Below is a small trained network, with its code and all its weights. Each question gives an input and a class and asks what happens when units are switched off, that is, made to give their printed mean instead of their output.

import numpy as np


def w(rows, s, z=0):
    codes = np.array(rows[::2]) - 128.0
    scale = np.full(codes.shape[1], s)
    scale[-1] = z or s
    return codes * scale


def norm(h):
    return h / np.sqrt((h * h).mean(-1, keepdims=True) + 1e-5)


def f(y):
    return np.maximum(y, 0)


def log_softmax(a):
    a = a - a.max(-1, keepdims=True)
    return a - np.log(np.exp(a).sum(-1, keepdims=True))


def net(x, mask):
    res = np.array(x, float).reshape(1, 6) / 4 @ E
    u = 0
    for l in range(2):
        y = f(norm(res) @ A[l][:, :-1].T + A[l][:, -1])
        res = res + np.where(mask[u : u + 5], y, B[l][:, -1]) @ B[l][:, :-1]
        u += 5
    return log_softmax(norm(res)[-1] @ U[:, :-1].T + U[:, -1])


A, B = {}, {}
E = w([
[128,127,127,126],'x0',
[85,191,254,161],'x1',
[128,128,129,127],'x2',
[72,197,142,2],'x3',
[133,126,132,126],'x4',
[171,218,95,166],'x5',
],0.0064)
A[0] = w([
[112,74,216,237,2],'L0N1',
[231,217,116,253,23],'L0N2',
[205,15,57,220,127],'L0N3',
[73,1,191,215,58],'L0N4',
[232,250,77,76,190],'L0N5',
],0.0086,0.0048)
B[0] = w([
[222,91,153,203,174],'L0N1',
[185,227,163,27,198],'L0N2',
[8,182,140,116,254],'L0N3',
[150,70,182,175,192],'L0N4',
[100,87,37,247,232],'L0N5',
],0.011,0.0072)
A[1] = w([
[35,48,165,117,112],'L1N1',
[78,38,69,168,49],'L1N2',
[81,160,167,162,140],'L1N3',
[248,185,179,85,52],'L1N4',
[168,2,12,26,253],'L1N5',
],0.0097,0.0043)
B[1] = w([
[128,130,161,10,254],'L1N1',
[141,91,186,62,227],'L1N2',
[62,142,68,100,243],'L1N3',
[209,88,92,60,173],'L1N4',
[250,143,145,146,252],'L1N5',
],0.011,0.0047)
U = w([
[45,103,174,34,87],'0',
[254,173,132,68,213],'1',
[57,183,60,164,252],'2',
[185,68,4,162,2],'3',
[156,100,221,200,26],'4',
],0.021,0.0035)

Each question gives the input, the list of numbers given to net, and the class t.
The units are the neurons (one row each of A and B). Each row of codes is followed by its name. A weight is (code - 128) times the scale printed after its matrix; where a second scale follows, it is the last column's (A, B and U).
mask holds one flag per neuron, layer by layer. A switched-off neuron (its flag False) gives its mean, the last column of its row in B, instead of its output. The means were averaged over made-up inputs and are rounded, as every weight is.
A unit's drop is (log p(t) with every unit on - log p(t) with that unit switched off) / (log p(t) with every unit on - log p(t) with every unit switched off).
The circuit of an input: a set's keep is (log p(t) with only the set's units on - log p(t) with every unit switched off) / (log p(t) with every unit on - log p(t) with every unit switched off). Starting from all 10 units, units are removed one at a time, each time the one whose removal leaves the highest keep (on an exact tie, the one counted first), for as long as the keep stays at least 0.8.
units of the circuit, in order: the units of the circuit, biggest drop first
most important unit: the unit with the biggest drop
top k neurons: the k neurons with the biggest drops, biggest first
top k neurons in layer l: the k neurons of layer l with the biggest drops, biggest first
input [0,4,-5,1,-6,1], class 2: most important unit -> L0N2
input [-8,0,-8,1,8,-8], class 1: top 2 neurons -> (L0N3 L1N5)
input [7,8,-7,-1,-7,-6], class 4: top 2 neurons -> (L0N1 L0N3)
input [-5,8,7,0,7,-5], class 4: top 2 neurons -> (L0N3 L0N1)
input [-8,-2,-8,1,-5,3], class 3: top 2 neurons in layer 0 -> (L0N5 L0N3)
input [3,5,5,0,-7,-1], class 4: top 3 neurons -> (L0N3 L0N2 L0N1)
input [0,-4,-4,-1,-7,0], class 0: top 2 neurons in layer 0 -> (L0N3 L0N2)
input [-6,1,-8,2,2,5], class 2: top 3 neurons in layer 0 -> (L0N5 L0N2 L0N1)
input [5,1,-8,2,6,7], class 2: top 2 neurons in layer 1 -> (L1N5 L1N4)
input [5,2,5,-2,1,-6], class 4: top 2 neurons in layer 0 -> (L0N1 L0N4)
input [-5,2,-4,0,5,0], class 4: top 3 neurons in layer 1 -> (L1N1 L1N5 L1N3)
input [-7,1,-3,-8,2,6], class 1: top 2 neurons -> (L0N2 L1N4)
input [-6,6,-1,0,-4,0], class 4: top 3 neurons -> (L0N2 L0N3 L0N1)
input [-8,-6,-5,5,-1,-7], class 1: most important unit -> L1N5
input [0,0,-7,-8,-2,1], class 2: top 2 neurons -> (L0N3 L1N3)
input [-8,7,4,0,-8,0], class 4: units of the circuit, in order -> (L0N2 L0N3)
input [6,2,1,0,5,-7], class 4: top 2 neurons -> (L0N3 L0N4)
input [-8,-4,4,6,0,-4], class 1: top 2 neurons -> (L1N5 L0N3)
input [3,0,4,7,-7,-2], class 1: top 2 neurons -> (L0N3 L1N5)
input [-1,-5,8,4,-1,-4], class 1: units of the circuit, in order -> (L1N5)
input [3,1,-1,7,1,1], class 2: top 2 neurons -> (L0N4 L1N1)
input [7,5,7,-8,-5,3], class 1: top 3 neurons -> (L0N2 L1N4 L0N5)
input [-5,0,2,-7,1,-3], class 0: top 2 neurons in layer 0 -> (L0N3 L0N5)
